Here is a tiny trained network, its code and every weight. The questions are about switching its units off for an input and a class, where a switched-off unit gives its printed mean instead of its output.

import numpy as np


def w(rows, s, z=0):
    codes = np.array(rows[::2]) - 128.0
    scale = np.full(codes.shape[1], s)
    scale[-1] = z or s
    return codes * scale


def norm(h):
    return h / np.sqrt((h * h).mean(-1, keepdims=True) + 1e-5)


def f(y):
    return np.maximum(y, 0)


def log_softmax(a):
    a = a - a.max(-1, keepdims=True)
    return a - np.log(np.exp(a).sum(-1, keepdims=True))


def net(x, mask):
    res = np.array(x, float).reshape(1, 2) / 4 @ E
    u = 0
    for l in range(2):
        y = f(norm(res) @ A[l][:, :-1].T + A[l][:, -1])
        res = res + np.where(mask[u : u + 7], y, B[l][:, -1]) @ B[l][:, :-1]
        u += 7
    return log_softmax(norm(res)[-1] @ U[:, :-1].T + U[:, -1])


A, B = {}, {}
E = w([
[47,198,124],'x0',
[108,141,254],'x1',
],0.0091)
A[0] = w([
[202,86,44,101],'0.n0',
[126,128,129,69],'0.n1',
[99,135,43,112],'0.n2',
[33,124,216,175],'0.n3',
[197,62,154,4],'0.n4',
[237,105,136,150],'0.n5',
[24,246,163,125],'0.n6',
],0.012,0.003)
B[0] = w([
[84,119,160,220],'0.n0',
[108,127,97,128],'0.n1',
[117,63,111,198],'0.n2',
[1,121,115,243],'0.n3',
[184,174,98,185],'0.n4',
[185,161,102,211],'0.n5',
[178,154,156,254],'0.n6',
],0.0089,0.0078)
A[1] = w([
[165,123,82,254],'1.n0',
[102,154,206,157],'1.n1',
[12,167,140,125],'1.n2',
[234,208,76,174],'1.n3',
[236,125,131,20],'1.n4',
[122,218,211,121],'1.n5',
[64,178,55,135],'1.n6',
],0.011,0.0038)
B[1] = w([
[141,93,150,218],'1.n0',
[54,200,98,218],'1.n1',
[167,162,163,255],'1.n2',
[249,213,224,221],'1.n3',
[254,228,124,184],'1.n4',
[59,98,171,225],'1.n5',
[160,51,141,208],'1.n6',
],0.0079,0.007)
U = w([
[254,173,164,223],'0',
[101,156,103,3],'1',
[59,214,213,211],'2',
[106,176,77,49],'3',
[116,135,135,2],'4',
[153,53,64,201],'5',
],0.02,0.0084)

Each question gives the input, the list of numbers given to net, and the class t.
The units are the neurons (one row each of A and B). Each row of codes is followed by its name. A weight is (code - 128) times the scale printed after its matrix; where a second scale follows, it is the last column's (A, B and U).
mask holds one flag per neuron, layer by layer. A switched-off neuron (its flag False) gives its mean, the last column of its row in B, instead of its output. The means were averaged over made-up inputs and are rounded, as every weight is.
A unit's drop is (log p(t) with every unit on - log p(t) with that unit switched off) / (log p(t) with every unit on - log p(t) with every unit switched off).
unit that matters most: the unit with the biggest drop
top k neurons: the k neurons with the biggest drops, biggest first
top k neurons in layer l: the k neurons of layer l with the biggest drops, biggest first
drop of u: that unit's drop, to one decimal
input [-7,8], class 2: top 4 neurons : 0.n6; 0.n3; 1.n3; 1.n1
input [7,-8], class 5: unit that matters most : 0.n2
input [-2,-6], class 5: top 2 neurons : 0.n6; 0.n0
input [4,-2], class 0: top 3 neurons : 0.n6; 0.n0; 0.n3
input [4,-3], class 0: top 4 neurons : 0.n3; 0.n6; 0.n0; 1.n3
input [-2,-4], class 5: top 3 neurons : 0.n6; 0.n0; 0.n2
input [7,-4], class 0: top 2 neurons : 0.n3; 0.n6
input [-2,-5], class 5: top 2 neurons : 0.n6; 0.n0
input [-5,6], class 2: top 2 neurons in layer 0 : 0.n6; 0.n3
input [8,-6], class 0: top 2 neurons in layer 1 : 1.n5; 1.n3
input [-4,5], class 2: drop of 1.n1 : 0.0
input [8,-5], class 0: drop of 0.n3 : 1.7
input [8,-4], class 0: drop of 0.n0 : 0.1
